Below is a small trained network, with its code and all its weights. Each question gives an input and a class and asks what happens when units are switched off, that is, made to give their printed mean instead of their output.

import numpy as np


def w(rows, s, z=0):
    codes = np.array(rows[::2]) - 128.0
    scale = np.full(codes.shape[1], s)
    scale[-1] = z or s
    return codes * scale


def f(y):
    return np.maximum(y, 0)


def log_softmax(a):
    a = a - a.max(-1, keepdims=True)
    return a - np.log(np.exp(a).sum(-1, keepdims=True))


def net(x, mask):
    res = np.array(x, float).reshape(1, 6) / 4 @ E
    y = f(res @ A[0][:, :-1].T + A[0][:, -1])
    res = res + np.where(mask, y, B[0][:, -1]) @ B[0][:, :-1]
    return log_softmax(res[-1] @ U[:, :-1].T + U[:, -1])


A, B = {}, {}
E = w([
[106,66,62,83,176,242,100],'x0',
[74,162,120,155,213,159,16],'x1',
[236,63,244,127,168,202,105],'x2',
[210,158,126,59,167,106,141],'x3',
[120,215,116,174,202,169,183],'x4',
[209,121,1,190,160,139,182],'x5',
],0.0083)
A[0] = w([
[106,150,26,166,177,125,92,165],'n1',
[109,108,164,102,185,191,173,135],'n2',
[89,140,2,170,132,151,126,149],'n3',
[101,130,172,148,161,163,12,133],'n4',
[116,100,215,113,128,115,93,250],'n5',
[169,91,190,93,163,169,115,252],'n6',
[163,181,58,176,143,128,123,165],'n7',
[171,100,108,57,109,114,157,95],'n8',
[175,68,81,107,129,145,112,88],'n9',
[104,133,124,116,18,71,164,165],'n10',
[81,165,149,168,155,109,74,175],'n11',
[202,168,188,176,142,38,121,118],'n12',
[60,90,33,114,162,122,121,170],'n13',
[68,183,152,171,135,109,178,111],'n14',
[122,108,157,131,102,116,148,110],'n15',
[186,104,123,125,52,160,207,166],'n16',
[151,129,148,135,159,194,113,116],'n17',
[171,103,131,78,122,118,97,140],'n18',
],0.011,0.004)
B[0] = w([
[196,205,222,196,55,209,199,214],'n1',
[99,138,176,190,132,76,104,187],'n2',
[177,141,216,209,108,119,200,219],'n3',
[124,89,32,59,228,226,68,222],'n4',
[128,63,105,39,163,106,83,248],'n5',
[112,62,161,104,160,75,65,244],'n6',
[175,138,122,205,120,75,132,207],'n7',
[66,129,58,78,139,158,84,178],'n8',
[104,186,134,105,169,177,94,171],'n9',
[83,25,65,86,132,12,41,224],'n10',
[142,139,91,95,159,159,153,193],'n11',
[155,95,198,187,22,2,15,227],'n12',
[170,146,196,245,54,124,121,199],'n13',
[26,118,99,89,168,170,147,183],'n14',
[152,109,113,129,157,151,136,163],'n15',
[164,111,127,101,131,80,81,216],'n16',
[127,103,176,118,71,110,42,183],'n17',
[4,195,78,14,253,185,154,179],'n18',
],0.0072,0.012)
U = w([
[104,136,51,24,224,193,49,249],'0',
[168,119,156,177,38,40,76,126],'1',
[40,197,109,48,142,160,191,113],'2',
[196,245,146,201,126,255,192,75],'3',
],0.0094,0.0015)

Each question gives the input, the list of numbers given to net, and the class t.
The units are the neurons (one row each of A and B). Each row of codes is followed by its name. A weight is (code - 128) times the scale printed after its matrix; where a second scale follows, it is the last column's (A, B and U).
mask holds one flag per neuron, in row order. A switched-off neuron (its flag False) gives its mean, the last column of its row in B, instead of its output. The means were averaged over made-up inputs and are rounded, as every weight is.
A unit's drop is (log p(t) with every unit on - log p(t) with that unit switched off) / (log p(t) with every unit on - log p(t) with every unit switched off).
The circuit of an input: a set's keep is (log p(t) with only the set's units on - log p(t) with every unit switched off) / (log p(t) with every unit on - log p(t) with every unit switched off). Starting from the 12 units with the biggest drops (on a tie, the unit counted first), units are removed one at a time, each time the one whose removal leaves the highest keep (on an exact tie, the one counted first), for as long as the keep stays at least 0.8.
units of the circuit, in order: the units of the circuit, biggest drop first
unit that matters most: the unit with the biggest drop
k most important neurons: the k neurons with the biggest drops, biggest first
drop of u: that unit's drop, to one decimal
input [1,8,1,8,3,1], class 3: units of the circuit, in order => (n1, n10)
input [3,-3,-3,-2,5,-7], class 2: units of the circuit, in order => (n4, n12)
input [5,-4,3,-8,7,1], class 3: units of the circuit, in order => (n10)
input [-7,5,-7,-8,2,-1], class 3: units of the circuit, in order => (n1, n11, n6)
input [0,-6,-5,2,4,-2], class 2: 2 most important neurons => (n12, n14)
input [-2,-7,5,-1,-3,-6], class 0: 2 most important neurons => (n18, n5)
input [-4,-4,6,5,-8,7], class 0: 2 most important neurons => (n18, n8)
input [7,8,0,-3,3,-3], class 3: 2 most important neurons => (n1, n13)
input [7,-3,-7,0,-6,3], class 1: 2 most important neurons => (n10, n4)
input [2,-4,-7,7,-7,1], class 0: 3 most important neurons => (n12, n8, n18)
input [4,-8,-3,-1,-6,0], class 0: 2 most important neurons => (n12, n8)
input [6,-7,7,-4,7,5], class 1: 2 most important neurons => (n4, n2)
input [-2,2,-8,-8,2,-6], class 2: 2 most important neurons => (n14, n12)
input [7,-7,-8,-1,1,1], class 1: unit that matters most => n10
input [3,-7,5,-6,1,-4], class 0: drop of n7 => 0.2
input [7,2,7,-5,3,5], class 3: drop of n10 => 0.2
input [7,0,-6,8,-3,-4], class 2: drop of n18 => 0.1
